Below is a small trained network, with its code and all its weights. Each question gives an input and a class and asks what happens when units are switched off, that is, made to give their printed mean instead of their output.

import numpy as np


def w(rows, s, z=0):
    codes = np.array(rows[::2]) - 128.0
    scale = np.full(codes.shape[1], s)
    scale[-1] = z or s
    return codes * scale


def norm(h):
    return h / np.sqrt((h * h).mean(-1, keepdims=True) + 1e-5)


def f(y):
    return np.maximum(y, 0)


def log_softmax(a):
    a = a - a.max(-1, keepdims=True)
    return a - np.log(np.exp(a).sum(-1, keepdims=True))


def net(x, mask):
    res = np.array(x, float).reshape(1, 7) / 4 @ E
    u = 0
    for l in range(2):
        y = f(norm(res) @ A[l][:, :-1].T + A[l][:, -1])
        res = res + np.where(mask[u : u + 8], y, B[l][:, -1]) @ B[l][:, :-1]
        u += 8
    return log_softmax(norm(res)[-1] @ U[:, :-1].T + U[:, -1])


A, B = {}, {}
E = w([
[185,88,121,138,161,42,114],'x0',
[77,72,208,78,51,22,137],'x1',
[145,109,143,219,150,133,2],'x2',
[106,52,167,168,63,174,98],'x3',
[205,52,75,89,98,155,77],'x4',
[188,106,228,114,212,164,95],'x5',
[147,132,169,171,72,79,238],'x6',
],0.0077)
A[0] = w([
[93,203,157,212,102,24,165,32],'L0N1',
[119,128,163,213,142,194,101,14],'L0N2',
[143,82,77,172,18,138,86,39],'L0N3',
[191,76,119,252,151,146,102,75],'L0N4',
[205,89,154,160,142,123,177,6],'L0N5',
[161,212,172,57,153,85,227,159],'L0N6',
[204,110,113,197,135,146,95,115],'L0N7',
[121,67,111,156,166,50,90,172],'L0N8',
],0.011,0.0023)
B[0] = w([
[62,207,6,164,131,222,131,230],'L0N1',
[180,154,131,131,76,99,147,199],'L0N2',
[40,39,80,50,120,119,106,211],'L0N3',
[150,145,167,178,114,78,101,221],'L0N4',
[160,135,183,170,86,77,195,167],'L0N5',
[145,67,117,147,65,92,173,254],'L0N6',
[144,128,122,165,132,80,106,204],'L0N7',
[85,137,151,92,173,156,135,191],'L0N8',
],0.012,0.0073)
A[1] = w([
[192,195,128,171,140,163,37,60],'L1N1',
[66,101,211,127,105,191,132,228],'L1N2',
[82,240,155,107,112,219,217,142],'L1N3',
[111,117,21,111,25,112,154,102],'L1N4',
[85,70,135,16,188,99,111,49],'L1N5',
[103,220,247,159,135,146,92,222],'L1N6',
[148,136,211,51,89,111,182,54],'L1N7',
[68,198,84,71,137,249,254,252],'L1N8',
],0.0089,0.0025)
B[1] = w([
[161,202,97,78,146,57,78,179],'L1N1',
[138,220,145,185,85,212,46,171],'L1N2',
[109,92,17,191,111,199,89,200],'L1N3',
[159,117,128,203,129,221,165,254],'L1N4',
[155,213,161,104,168,128,213,166],'L1N5',
[185,201,75,147,98,191,155,178],'L1N6',
[131,137,245,210,138,115,116,158],'L1N7',
[158,160,5,255,122,136,175,253],'L1N8',
],0.0079,0.0093)
U = w([
[183,209,111,161,151,114,46,181],'0',
[86,112,74,92,184,66,5,33],'1',
[98,149,226,90,191,118,139,2],'2',
[124,156,82,20,212,93,136,71],'3',
[161,90,199,157,78,50,167,154],'4',
[70,118,27,186,87,175,161,197],'5',
[3,92,153,41,89,164,83,48],'6',
],0.016,0.006)

Each question gives the input, the list of numbers given to net, and the class t.
The units are the neurons (one row each of A and B). Each row of codes is followed by its name. A weight is (code - 128) times the scale printed after its matrix; where a second scale follows, it is the last column's (A, B and U).
mask holds one flag per neuron, layer by layer. A switched-off neuron (its flag False) gives its mean, the last column of its row in B, instead of its output. The means were averaged over made-up inputs and are rounded, as every weight is.
A unit's drop is (log p(t) with every unit on - log p(t) with that unit switched off) / (log p(t) with every unit on - log p(t) with every unit switched off).
The circuit of an input: a set's keep is (log p(t) with only the set's units on - log p(t) with every unit switched off) / (log p(t) with every unit on - log p(t) with every unit switched off). Starting from the 12 units with the biggest drops (on a tie, the unit counted first), units are removed one at a time, each time the one whose removal leaves the highest keep (on an exact tie, the one counted first), for as long as the keep stays at least 0.8.
units of the circuit, in order: the units of the circuit, biggest drop first
k most important neurons: the k neurons with the biggest drops, biggest first
k most important neurons of layer l: the k neurons of layer l with the biggest drops, biggest first
drop of u: that unit's drop, to one decimal
input [-4,-6,4,-1,6,-4,-1], class 0: units of the circuit, in order => (L0N6; L0N1; L1N1)
input [3,6,4,-5,-4,5,-4], class 2: 2 most important neurons => (L1N8; L0N8)
input [-1,0,-2,5,-6,8,-1], class 4: units of the circuit, in order => (L0N1)
input [8,3,5,8,4,0,0], class 4: 2 most important neurons => (L0N1; L0N4)
input [-8,6,-4,-6,8,0,0], class 4: 2 most important neurons => (L0N1; L0N6)
input [-5,4,5,-7,6,2,-7], class 1: 2 most important neurons of layer 1 => (L1N4; L1N8)
input [-3,-1,6,0,8,1,0], class 1: 2 most important neurons of layer 0 => (L0N3; L0N6)
input [6,7,-3,-1,0,3,-2], class 2: 2 most important neurons of layer 1 => (L1N8; L1N5)
input [8,2,-6,-8,5,-3,6], class 4: 3 most important neurons => (L0N6; L0N5; L1N3)
input [-3,-4,-2,0,3,2,-6], class 0: 2 most important neurons of layer 0 => (L0N1; L0N3)
input [7,2,-6,6,8,4,-4], class 4: 2 most important neurons of layer 0 => (L0N1; L0N5)
input [-6,3,-5,-2,8,5,0], class 4: 2 most important neurons => (L0N1; L1N7)
input [6,-7,-6,-8,8,7,-6], class 3: 2 most important neurons of layer 0 => (L0N1; L0N4)
input [4,5,6,8,-6,2,1], class 0: 2 most important neurons of layer 0 => (L0N6; L0N4)
input [8,6,-8,-8,-3,3,8], class 5: most important neuron => (L0N1)
input [-3,0,5,6,-2,-2,-6], class 1: 3 most important neurons of layer 0 => (L0N3; L0N6; L0N1)
input [-4,1,2,4,-3,8,1], class 0: 2 most important neurons => (L0N6; L1N6)
input [4,0,0,-1,8,-1,3], class 4: 2 most important neurons => (L0N1; L0N5)
input [-4,0,-1,2,-5,4,-8], class 0: 2 most important neurons => (L0N1; L1N1)
input [7,-4,-3,4,8,8,5], class 4: units of the circuit, in order => (L0N5)
input [2,-3,6,-6,7,-4,-5], class 1: drop of L1N4 => 0.1
input [4,4,3,-4,6,-8,-2], class 6: 2 most important neurons of layer 0 => (L0N3; L0N1)
input [-3,-7,-3,-1,-2,7,6], class 4: drop of L0N1 => 0.4
input [7,-6,0,3,6,2,-7], class 1: drop of L1N4 => 0.2
